Here is a tiny trained network, its code and every weight. The questions are about switching its units off for an input and a target symbol, where a switched-off unit gives its printed mean instead of its output.

import numpy as np


def w(rows, s, z=0):
    codes = np.array(rows[::2]) - 128.0
    scale = np.full(codes.shape[1], s)
    scale[-1] = z or s
    return codes * scale


def f(y):
    return np.maximum(y, 0)


def softmax(a):
    e = np.exp(a - a.max(-1, keepdims=True))
    return e / e.sum(-1, keepdims=True)


def log_softmax(a):
    a = a - a.max(-1, keepdims=True)
    return a - np.log(np.exp(a).sum(-1, keepdims=True))


def net(x, mask):
    ids = ['ΛΠΨαγδεζηθμξστω'.index(c) for c in x.split()]
    T = len(ids)
    res = E[ids] + P[:T]
    r = res
    for j in range(2):
        rows = slice(3 * j, 3 * j + 3)
        q, k, v = (r @ M[0][rows].T for M in (Q, K, V))
        z = softmax(np.where(np.tri(T) > 0, q @ k.T / 3**0.5, -1e9)) @ v
        o = O[0][rows]
        res = res + np.where(mask[j], z, o[:, -1]) @ o[:, :-1]
    y = f(res @ A[0][:, :-1].T + A[0][:, -1])
    res = res + np.where(mask[2:10], y, B[0][:, -1]) @ B[0][:, :-1]
    return log_softmax(res[-1] @ U[:, :-1].T + U[:, -1])


Q, K, V, O, A, B = {}, {}, {}, {}, {}, {}
E = w([
[163,139,145,171,200,85,134],'Λ',
[80,166,93,168,228,103,104],'Π',
[104,162,157,180,122,151,103],'Ψ',
[93,151,116,10,103,196,128],'α',
[77,102,140,81,183,80,137],'γ',
[59,196,80,66,106,173,54],'δ',
[143,170,94,66,75,245,119],'ε',
[133,80,69,162,161,123,92],'ζ',
[142,109,180,99,105,142,160],'η',
[176,89,91,112,101,119,89],'θ',
[70,185,135,104,107,80,83],'μ',
[107,114,165,106,169,157,196],'ξ',
[148,166,67,160,96,222,138],'σ',
[137,122,61,181,90,107,35],'τ',
[68,197,207,96,215,96,151],'ω',
],0.013)
P = w([
[169,96,181,111,250,134,42],'0',
[135,225,52,55,142,54,156],'1',
[130,87,148,131,140,123,99],'2',
[120,71,144,138,110,120,119],'3',
[133,221,39,68,151,45,161],'4',
[110,85,128,146,79,113,133],'5',
],0.012)
Q[0] = w([
[166,157,69,112,147,41,183],'h0',
[101,95,126,94,127,70,75],'h0',
[109,60,174,161,131,139,107],'h0',
[210,169,29,78,142,99,174],'h1',
[156,104,142,209,145,108,153],'h1',
[118,251,125,81,149,96,148],'h1',
],0.026)
K[0] = w([
[207,131,118,92,187,48,72],'h0',
[97,73,148,120,106,61,88],'h0',
[136,105,144,183,90,115,193],'h0',
[255,136,102,83,176,160,89],'h1',
[146,137,116,210,173,85,191],'h1',
[130,205,192,97,223,147,54],'h1',
],0.023)
V[0] = w([
[142,138,58,74,169,173,199],'h0',
[141,101,116,134,114,109,184],'h0',
[188,125,160,65,88,27,110],'h0',
[5,172,210,162,134,109,124],'h1',
[75,104,141,44,67,107,83],'h1',
[187,213,196,152,65,167,65],'h1',
],0.019)
O[0] = w([
[210,188,128,43,124,176,141,60],'h0',
[105,136,163,84,83,145,140,3],'h0',
[35,119,153,71,189,73,110,167],'h0',
[136,111,66,196,212,129,247,131],'h1',
[192,91,87,94,225,97,57,101],'h1',
[144,40,55,64,55,80,175,79],'h1',
],0.012,0.0067)
A[0] = w([
[169,20,245,95,168,224,89,130],'n0',
[108,204,121,69,133,105,188,207],'n1',
[173,3,254,106,198,209,167,3],'n2',
[70,188,177,122,77,137,133,87],'n3',
[94,14,178,73,199,144,147,166],'n4',
[177,162,111,144,88,207,148,53],'n5',
[127,40,196,175,119,163,148,112],'n6',
[112,128,139,186,198,169,153,117],'n7',
],0.011,0.0044)
B[0] = w([
[75,45,150,147,166,130,204,197],'n0',
[133,49,117,198,105,162,101,180],'n1',
[218,80,168,158,70,14,75,162],'n2',
[205,145,173,118,168,81,164,201],'n3',
[137,253,72,166,101,130,124,208],'n4',
[50,144,162,134,126,137,142,155],'n5',
[199,149,91,144,148,184,146,174],'n6',
[104,109,142,31,70,160,105,248],'n7',
],0.014,0.018)
U = w([
[182,215,181,73,164,153,154,252],'Λ',
[75,150,142,34,163,205,68,174],'Π',
[127,87,87,174,97,167,155,55],'Ψ',
[153,87,108,59,180,65,177,146],'α',
[98,145,176,39,107,74,54,102],'γ',
[182,146,108,87,193,208,25,127],'δ',
[69,69,106,25,138,117,204,127],'ε',
[101,97,168,194,193,215,70,218],'ζ',
[105,128,141,189,78,38,205,34],'η',
[2,98,142,113,121,52,123,157],'θ',
[67,174,94,82,138,103,168,126],'μ',
[146,68,181,118,39,117,100,7],'ξ',
[41,147,157,149,59,148,138,111],'σ',
[105,101,121,196,89,171,8,124],'τ',
[158,124,111,51,35,128,86,85],'ω',
],0.0051,0.0033)

Each question gives the input, a string of symbols that net reads in full, and the target symbol t.
The units are the heads (3 rows each of Q, K, V and O) and the neurons (one row each of A and B). Each row of codes is followed by its name. A weight is (code - 128) times the scale printed after its matrix; where a second scale follows, it is the last column's (O, A, B and U).
mask holds one flag per unit, heads first, then neurons. A switched-off unit (its flag False) gives its mean, the last column of its rows in O or B, instead of its output. The means were averaged over made-up inputs and are rounded, as every weight is.
A unit's drop is (log p(t) with every unit on - log p(t) with that unit switched off) / (log p(t) with every unit on - log p(t) with every unit switched off).
The circuit of an input: a set's keep is (log p(t) with only the set's units on - log p(t) with every unit switched off) / (log p(t) with every unit on - log p(t) with every unit switched off). Starting from all 10 units, units are removed one at a time, each time the one whose removal leaves the highest keep (on an exact tie, the one counted first), for as long as the keep stays at least 0.8.
units of the circuit, in order: the units of the circuit, biggest drop first
most important unit: the unit with the biggest drop
top k neurons: the k neurons with the biggest drops, biggest first
which heads matter: for each layer, one digit per head in row order, 1 if its drop is at least 0.15 and else 0, layers parted by /
input μ Π Λ α ζ, target μ: which heads matter => 11
input θ Ψ θ γ ω, target γ: which heads matter => 01
input τ θ Ψ θ θ, target θ: most important unit => h0
input σ Λ μ ζ ω, target ξ: top 2 neurons => n1, n3
input Λ η δ σ ε, target η: top 3 neurons => n3, n7, n1
input α α ζ Λ ξ ω, target ω: which heads matter => 01
input γ Ψ ζ ε σ, target Π: units of the circuit, in order => h1, n7, n3
input ω Λ Λ Λ ζ, target ε: which heads matter => 01
input ζ ω ζ σ, target σ: which heads matter => 10
input δ ω Π Λ Π, target α: which heads matter => 11
input Π ε ξ Λ ξ, target σ: units of the circuit, in order => h1, h0, n5, n7
input Ψ θ Λ η ε, target Ψ: which heads matter => 01
input ω ξ Ψ, target Ψ: which heads matter => 11
input Ψ μ Ψ Λ ω, target Ψ: most important unit => n1
input Λ Λ ω ω α, target η: units of the circuit, in order => h1, n3, n1
input σ τ ω ζ Λ, target ξ: units of the circuit, in order => n1, h1, h0
input Λ Λ θ η, target η: which heads matter => 10
input ω ε ξ, target ξ: which heads matter => 11
input δ δ σ Π δ, target α: top 2 neurons => n4, n7
input Λ ζ α α ω, target η: units of the circuit, in order => h1, n3, n1
input ε ζ ζ τ Λ, target ω: top 2 neurons => n0, n1
